Below are the code and all the weights of a small trained network. Each question names an input and a class and asks about switching units off, where a switched-off unit gives its printed mean instead of its output.

import numpy as np


def w(rows, s, z=0):
    codes = np.array(rows[::2]) - 128.0
    scale = np.full(codes.shape[1], s)
    scale[-1] = z or s
    return codes * scale


def f(y):
    return np.maximum(y, 0)


def log_softmax(a):
    a = a - a.max(-1, keepdims=True)
    return a - np.log(np.exp(a).sum(-1, keepdims=True))


def net(x, mask):
    res = np.array(x, float).reshape(1, 3) / 4 @ E
    y = f(res @ A[0][:, :-1].T + A[0][:, -1])
    res = res + np.where(mask, y, B[0][:, -1]) @ B[0][:, :-1]
    return log_softmax(res[-1] @ U[:, :-1].T + U[:, -1])


A, B = {}, {}
E = w([
[104,175,125,162,100,74,83,193,92,150,54,69],'x0',
[132,87,166,102,207,102,100,94,93,249,96,131],'x1',
[55,115,92,116,150,114,50,56,143,102,95,172],'x2',
],0.02)
A[0] = w([
[108,49,136,115,155,131,93,85,125,172,138,172,76],'neuron 0',
[184,135,79,120,126,216,149,118,246,85,166,192,253],'neuron 1',
[162,141,142,137,125,134,117,188,88,129,96,84,110],'neuron 2',
[122,121,167,140,174,82,109,134,103,191,50,75,21],'neuron 3',
[129,97,188,76,172,124,133,88,133,164,161,124,99],'neuron 4',
[33,114,82,132,150,89,59,61,196,93,89,156,130],'neuron 5',
[128,139,133,168,139,89,56,181,91,162,76,120,64],'neuron 6',
[179,138,169,181,121,155,192,181,120,145,132,76,240],'neuron 7',
[110,181,105,160,58,79,113,152,138,104,67,75,102],'neuron 8',
[84,161,94,167,70,89,116,161,64,90,96,83,98],'neuron 9',
[74,154,57,112,116,115,92,125,156,71,128,145,126],'neuron 10',
[155,117,137,95,175,153,116,117,96,163,106,109,160],'neuron 11',
[47,85,60,99,171,160,89,110,109,118,133,176,115],'neuron 12',
[117,156,176,172,155,62,80,119,55,186,118,76,41],'neuron 13',
[123,167,108,178,136,143,159,149,139,98,172,91,170],'neuron 14',
[191,65,204,93,179,125,166,161,94,165,141,101,132],'neuron 15',
],0.011,0.0078)
B[0] = w([
[156,80,86,208,162,153,111,164,124,162,41,116,205],'neuron 0',
[119,122,113,101,106,239,184,105,142,90,195,132,255],'neuron 1',
[130,116,85,161,126,111,148,135,72,111,128,194,173],'neuron 2',
[84,152,123,118,78,218,150,73,133,64,197,183,199],'neuron 3',
[148,33,145,140,168,51,75,146,100,160,77,95,193],'neuron 4',
[128,150,85,169,118,119,15,129,165,83,59,101,248],'neuron 5',
[108,183,85,109,44,153,97,116,145,94,146,114,189],'neuron 6',
[209,99,144,123,161,168,178,255,42,166,119,182,218],'neuron 7',
[118,70,165,137,121,75,78,176,87,176,81,135,202],'neuron 8',
[135,60,156,123,153,60,90,153,159,182,73,98,198],'neuron 9',
[84,179,168,123,97,101,61,115,200,92,114,82,200],'neuron 10',
[129,90,145,106,137,152,161,108,145,161,143,163,184],'neuron 11',
[158,116,113,219,128,137,35,137,79,117,93,209,212],'neuron 12',
[139,172,89,128,81,163,162,98,99,55,226,151,195],'neuron 13',
[164,105,82,153,71,135,101,159,59,115,124,172,184],'neuron 14',
[116,101,141,78,187,108,197,159,167,160,132,46,203],'neuron 15',
],0.01,0.026)
U = w([
[146,170,117,56,55,190,203,153,125,79,243,150,251],'0',
[169,55,121,196,122,103,83,167,110,154,59,156,99],'1',
[81,202,112,165,70,202,73,29,193,14,170,133,147],'2',
[66,152,130,100,83,6,66,160,205,106,70,2,59],'3',
[121,54,204,65,191,116,171,130,184,230,142,57,95],'4',
],0.0095,0.0031)

Each question gives the input, the list of numbers given to net, and the class t.
The units are the neurons (one row each of A and B). Each row of codes is followed by its name. A weight is (code - 128) times the scale printed after its matrix; where a second scale follows, it is the last column's (A, B and U).
mask holds one flag per neuron, in row order. A switched-off neuron (its flag False) gives its mean, the last column of its row in B, instead of its output. The means were averaged over made-up inputs and are rounded, as every weight is.
A unit's drop is (log p(t) with every unit on - log p(t) with that unit switched off) / (log p(t) with every unit on - log p(t) with every unit switched off).
The circuit of an input: a set's keep is (log p(t) with only the set's units on - log p(t) with every unit switched off) / (log p(t) with every unit on - log p(t) with every unit switched off). Starting from the 12 units with the biggest drops (on a tie, the unit counted first), units are removed one at a time, each time the one whose removal leaves the highest keep (on an exact tie, the one counted first), for as long as the keep stays at least 0.8.
units of the circuit, in order: the units of the circuit, biggest drop first
top k neurons: the k neurons with the biggest drops, biggest first
drop of u: that unit's drop, to one decimal
input [7,-8,1], class 3: units of the circuit, in order => neuron 10
input [0,4,-6], class 4: top 2 neurons => neuron 15; neuron 1
input [0,-8,-3], class 0: top 3 neurons => neuron 1; neuron 5; neuron 0
input [1,-7,1], class 3: top 2 neurons => neuron 10; neuron 9
input [1,-8,-1], class 1: top 2 neurons => neuron 9; neuron 8
input [1,-4,3], class 3: top 2 neurons => neuron 3; neuron 13
input [-4,1,-6], class 4: top 3 neurons => neuron 15; neuron 13; neuron 3
input [8,1,8], class 2: top 2 neurons => neuron 3; neuron 13
input [1,-6,4], class 3: top 2 neurons => neuron 3; neuron 9
input [-4,6,0], class 4: top 2 neurons => neuron 15; neuron 5
input [8,1,4], class 2: top 3 neurons => neuron 3; neuron 13; neuron 6
input [-6,8,0], class 4: top 2 neurons => neuron 15; neuron 5
input [0,-5,-5], class 0: top 2 neurons => neuron 5; neuron 0
input [-6,-1,1], class 2: units of the circuit, in order => neuron 7
input [-6,5,0], class 4: top 2 neurons => neuron 15; neuron 5
input [5,1,-2], class 0: drop of neuron 13 => 0.2
